Here is a tiny trained network, its code and every weight. The questions are about switching its units off for an input and a class, where a switched-off unit gives its printed mean instead of its output.

import numpy as np


def w(rows, s, z=0):
    codes = np.array(rows[::2]) - 128.0
    scale = np.full(codes.shape[1], s)
    scale[-1] = z or s
    return codes * scale


def f(y):
    return np.maximum(y, 0)


def log_softmax(a):
    a = a - a.max(-1, keepdims=True)
    return a - np.log(np.exp(a).sum(-1, keepdims=True))


def net(x, mask):
    res = np.array(x, float).reshape(1, 5) / 4 @ E
    y = f(res @ A[0][:, :-1].T + A[0][:, -1])
    res = res + np.where(mask, y, B[0][:, -1]) @ B[0][:, :-1]
    return log_softmax(res[-1] @ U[:, :-1].T + U[:, -1])


A, B = {}, {}
E = w([
[119,93,124,147,82,116,127,145,138,166,95],'x0',
[158,203,199,205,92,97,68,158,168,169,185],'x1',
[165,166,71,149,149,105,176,117,208,175,106],'x2',
[119,195,155,85,47,193,154,21,40,175,90],'x3',
[187,116,110,9,15,135,103,136,135,103,164],'x4',
],0.011)
A[0] = w([
[113,8,47,82,167,138,184,83,100,72,78,66],'n1',
[150,159,84,74,114,133,128,156,132,71,169,1],'n2',
[200,172,42,112,167,62,202,131,177,128,143,214],'n3',
[177,96,113,72,82,100,90,73,135,139,95,73],'n4',
[150,66,111,127,175,124,112,190,145,57,122,43],'n5',
[134,132,100,90,105,172,103,135,159,120,131,26],'n6',
[250,88,103,134,27,89,108,160,137,98,135,96],'n7',
[1,138,168,175,190,83,172,108,118,153,98,78],'n8',
[100,89,149,118,154,127,42,154,97,103,153,169],'n9',
[117,77,94,108,162,79,64,225,189,127,187,32],'n10',
[62,85,178,119,131,189,78,163,93,48,145,121],'n11',
],0.0079,0.0032)
B[0] = w([
[170,160,218,106,170,88,104,196,139,221,254,250],'n1',
[135,68,55,188,172,138,103,180,139,17,130,167],'n2',
[87,79,128,60,59,69,155,125,225,190,89,233],'n3',
[122,142,106,154,135,133,202,162,128,66,137,179],'n4',
[190,144,105,36,81,179,157,114,18,132,109,194],'n5',
[102,102,97,186,189,151,183,31,207,128,161,152],'n6',
[103,128,62,164,202,75,90,161,73,61,149,203],'n7',
[141,56,28,94,139,130,165,231,67,74,150,220],'n8',
[67,76,146,83,143,92,60,97,195,189,147,182],'n9',
[220,176,136,80,66,200,161,106,18,173,99,220],'n10',
[130,29,59,76,124,103,11,103,150,161,33,201],'n11',
],0.008,0.012)
U = w([
[178,214,106,62,47,254,166,51,34,142,94,87],'0',
[130,108,47,169,155,126,147,160,121,12,141,72],'1',
[121,163,142,88,103,96,104,109,144,114,103,254],'2',
[169,184,203,149,110,93,57,132,158,186,251,98],'3',
[94,110,89,56,89,76,79,30,204,168,38,64],'4',
],0.0093,0.011)

Each question gives the input, the list of numbers given to net, and the class t.
The units are the neurons (one row each of A and B). Each row of codes is followed by its name. A weight is (code - 128) times the scale printed after its matrix; where a second scale follows, it is the last column's (A, B and U).
mask holds one flag per neuron, in row order. A switched-off neuron (its flag False) gives its mean, the last column of its row in B, instead of its output. The means were averaged over made-up inputs and are rounded, as every weight is.
A unit's drop is (log p(t) with every unit on - log p(t) with that unit switched off) / (log p(t) with every unit on - log p(t) with every unit switched off).
The circuit of an input: a set's keep is (log p(t) with only the set's units on - log p(t) with every unit switched off) / (log p(t) with every unit on - log p(t) with every unit switched off). Starting from all 11 units, units are removed one at a time, each time the one whose removal leaves the highest keep (on an exact tie, the one counted first), for as long as the keep stays at least 0.8.
units of the circuit, in order: the units of the circuit, biggest drop first
unit that matters most: the unit with the biggest drop
top k neurons: the k neurons with the biggest drops, biggest first
drop when u is switched off: that unit's drop, to one decimal
input [-1,-8,-6,5,5], class 3: units of the circuit, in order	n1
input [-8,-5,5,5,-4], class 2: top 3 neurons	n10, n5, n1
input [-5,-4,-5,2,4], class 2: top 2 neurons	n3, n1
input [-2,7,-8,-4,8], class 1: top 4 neurons	n7, n2, n1, n3
input [2,-1,-8,-5,5], class 4: top 2 neurons	n11, n9
input [-8,-3,-7,6,2], class 2: units of the circuit, in order	n10, n5
input [6,1,-7,-5,-5], class 4: top 3 neurons	n9, n11, n1
input [7,4,-7,-4,-8], class 1: top 3 neurons	n8, n3, n1
input [1,6,6,6,7], class 1: top 2 neurons	n7, n1
input [-8,6,-8,-7,-3], class 2: top 2 neurons	n9, n11
input [-7,-5,-5,-4,-5], class 2: top 3 neurons	n1, n11, n9
input [0,6,3,-6,6], class 0: top 2 neurons	n10, n1
input [6,3,-6,-1,6], class 1: top 3 neurons	n7, n3, n1
input [7,4,8,-3,2], class 4: top 2 neurons	n3, n1
input [2,-7,8,7,8], class 1: unit that matters most	n4
input [-4,-6,3,-6,-3], class 0: units of the circuit, in order	n5, n10
input [0,0,0,1,-4], class 1: top 2 neurons	n10, n1
input [0,-8,1,-3,6], class 3: top 2 neurons	n1, n8
input [3,-5,-4,3,2], class 3: units of the circuit, in order	n1, n10
input [5,-4,-8,4,-4], class 4: unit that matters most	n11
input [-1,4,-3,0,6], class 1: units of the circuit, in order	n1, n7
input [-8,8,8,-6,-7], class 2: drop when n8 is switched off	0.1
input [7,-7,-8,-1,-6], class 4: drop when n2 is switched off	0.2
input [-8,-6,5,3,3], class 2: drop when n1 is switched off	0.2
input [-1,6,-8,7,1], class 4: drop when n10 is switched off	0.4
